Below is a small trained network, with its code and all its weights. Each question gives an input and a class and asks what happens when units are switched off, that is, made to give their printed mean instead of their output.

import numpy as np


def w(rows, s, z=0):
    codes = np.array(rows[::2]) - 128.0
    scale = np.full(codes.shape[1], s)
    scale[-1] = z or s
    return codes * scale


def norm(h):
    return h / np.sqrt((h * h).mean(-1, keepdims=True) + 1e-5)


def f(y):
    return np.maximum(y, 0)


def log_softmax(a):
    a = a - a.max(-1, keepdims=True)
    return a - np.log(np.exp(a).sum(-1, keepdims=True))


def net(x, mask):
    res = np.array(x, float).reshape(1, 8) / 4 @ E
    u = 0
    for l in range(2):
        y = f(norm(res) @ A[l][:, :-1].T + A[l][:, -1])
        res = res + np.where(mask[u : u + 7], y, B[l][:, -1]) @ B[l][:, :-1]
        u += 7
    return log_softmax(norm(res)[-1] @ U[:, :-1].T + U[:, -1])


A, B = {}, {}
E = w([
[125,128,127,127,126,130,129,124],'x0',
[127,127,129,128,129,128,126,129],'x1',
[141,206,134,184,63,88,213,193],'x2',
[129,128,128,128,129,128,128,129],'x3',
[128,129,131,128,126,127,128,129],'x4',
[143,61,44,123,95,1,111,67],'x5',
[130,128,125,129,126,130,128,128],'x6',
[77,254,110,123,160,100,99,36],'x7',
],0.0034)
A[0] = w([
[103,154,97,115,131,56,119,75,17],'L0N0',
[147,196,118,140,74,105,207,172,36],'L0N1',
[137,59,57,134,105,24,107,76,49],'L0N2',
[128,67,125,147,103,118,166,225,64],'L0N3',
[103,91,134,128,143,193,109,85,155],'L0N4',
[110,179,132,127,161,137,80,61,54],'L0N5',
[128,97,80,144,73,1,148,112,7],'L0N6',
],0.0069,0.0015)
B[0] = w([
[192,174,152,115,74,109,63,113,199],'L0N0',
[44,93,158,160,130,66,111,136,232],'L0N1',
[65,61,219,179,130,111,103,109,253],'L0N2',
[181,138,204,100,100,202,170,119,224],'L0N3',
[162,138,83,73,148,92,114,185,182],'L0N4',
[109,189,151,134,168,202,194,110,194],'L0N5',
[157,151,2,73,144,146,177,150,243],'L0N6',
],0.0094,0.0058)
A[1] = w([
[197,25,124,140,111,222,172,133,98],'L1N0',
[104,168,96,154,136,80,115,61,87],'L1N1',
[185,166,10,139,44,114,235,130,30],'L1N2',
[125,2,145,131,116,149,183,191,74],'L1N3',
[64,132,141,175,73,144,177,127,118],'L1N4',
[90,212,86,166,147,99,127,130,246],'L1N5',
[179,93,77,116,126,113,113,227,2],'L1N6',
],0.0098,0.0013)
B[1] = w([
[117,151,87,169,163,28,49,179,237],'L1N0',
[124,152,239,141,158,126,91,162,187],'L1N1',
[221,248,30,156,117,141,81,44,175],'L1N2',
[105,95,133,73,92,236,211,34,254],'L1N3',
[165,182,176,181,116,105,143,160,199],'L1N4',
[96,10,24,111,123,81,145,154,206],'L1N5',
[210,102,160,168,91,134,87,204,165],'L1N6',
],0.011,0.0089)
U = w([
[205,93,139,114,128,145,50,227,254],'0',
[84,147,44,61,216,164,154,148,230],'1',
[129,149,242,155,67,183,207,150,30],'2',
[41,123,147,198,141,48,170,201,122],'3',
[90,7,148,86,107,183,132,50,82],'4',
[85,131,246,117,181,89,38,87,24],'5',
[196,157,55,146,70,172,168,59,140],'6',
[150,182,53,161,124,28,52,108,74],'7',
],0.012,0.00093)

Each question gives the input, the list of numbers given to net, and the class t.
The units are the neurons (one row each of A and B). Each row of codes is followed by its name. A weight is (code - 128) times the scale printed after its matrix; where a second scale follows, it is the last column's (A, B and U).
mask holds one flag per neuron, layer by layer. A switched-off neuron (its flag False) gives its mean, the last column of its row in B, instead of its output. The means were averaged over made-up inputs and are rounded, as every weight is.
A unit's drop is (log p(t) with every unit on - log p(t) with that unit switched off) / (log p(t) with every unit on - log p(t) with every unit switched off).
The circuit of an input: a set's keep is (log p(t) with only the set's units on - log p(t) with every unit switched off) / (log p(t) with every unit on - log p(t) with every unit switched off). Starting from the 12 units with the biggest drops (on a tie, the unit counted first), units are removed one at a time, each time the one whose removal leaves the highest keep (on an exact tie, the one counted first), for as long as the keep stays at least 0.8.
units of the circuit, in order: the units of the circuit, biggest drop first
most important unit: the unit with the biggest drop
k most important neurons: the k neurons with the biggest drops, biggest first
top k neurons in layer l: the k neurons of layer l with the biggest drops, biggest first
input [-2,-1,-3,4,2,-5,4,3], class 1: top 2 neurons in layer 1	(L1N3; L1N0)
input [2,0,-5,7,-4,-2,-5,-4], class 0: most important unit	L0N2
input [-3,-1,-3,5,2,-5,0,1], class 1: top 3 neurons in layer 0	(L0N5; L0N6; L0N2)
input [0,1,1,-2,-3,6,2,-8], class 6: 4 most important neurons	(L1N3; L0N6; L0N1; L1N0)
input [-3,4,0,7,-1,-5,-8,0], class 0: top 2 neurons in layer 0	(L0N2; L0N5)
input [8,-1,1,-1,7,6,0,-4], class 6: 4 most important neurons	(L0N6; L1N3; L0N1; L1N2)
input [4,3,6,-2,-1,6,1,-3], class 6: units of the circuit, in order	(L0N6; L1N3; L1N2; L0N2)
input [1,-5,7,4,-3,4,6,-6], class 6: 4 most important neurons	(L0N6; L1N3; L1N2; L0N1)
input [7,-4,-7,-7,-6,0,5,-5], class 0: 4 most important neurons	(L0N4; L1N6; L0N1; L0N2)
input [-8,6,1,5,-2,0,-6,-3], class 2: top 4 neurons in layer 0	(L0N6; L0N3; L0N0; L0N4)
input [-5,2,-2,-2,-5,-8,-1,-1], class 0: 2 most important neurons	(L0N2; L0N1)
input [3,2,1,-7,-3,-2,-7,2], class 3: top 3 neurons in layer 0	(L0N6; L0N3; L0N2)
input [-4,6,0,3,6,1,-5,-7], class 4: 3 most important neurons	(L1N3; L0N6; L1N2)
input [7,1,-5,-2,4,-1,7,-4], class 0: units of the circuit, in order	(L0N4)
input [8,-1,-2,0,5,0,-1,0], class 0: top 2 neurons in layer 0	(L0N4; L0N1)
input [-5,-4,-3,7,3,4,6,3], class 5: 2 most important neurons	(L0N2; L1N3)
input [-4,2,4,0,-2,8,-8,-1], class 6: 2 most important neurons	(L0N6; L0N2)
input [-4,-8,-3,-7,-2,0,4,5], class 1: top 2 neurons in layer 0	(L0N5; L0N2)
input [-8,-2,-2,5,1,3,-1,6], class 5: top 2 neurons in layer 1	(L1N3; L1N1)
input [8,-7,3,-2,0,0,5,3], class 3: 2 most important neurons	(L0N1; L1N5)
input [-8,2,-1,6,4,7,-3,7], class 5: most important neuron	(L0N2)
input [-3,1,-1,6,7,7,-4,7], class 5: 4 most important neurons	(L0N2; L1N1; L0N0; L1N3)
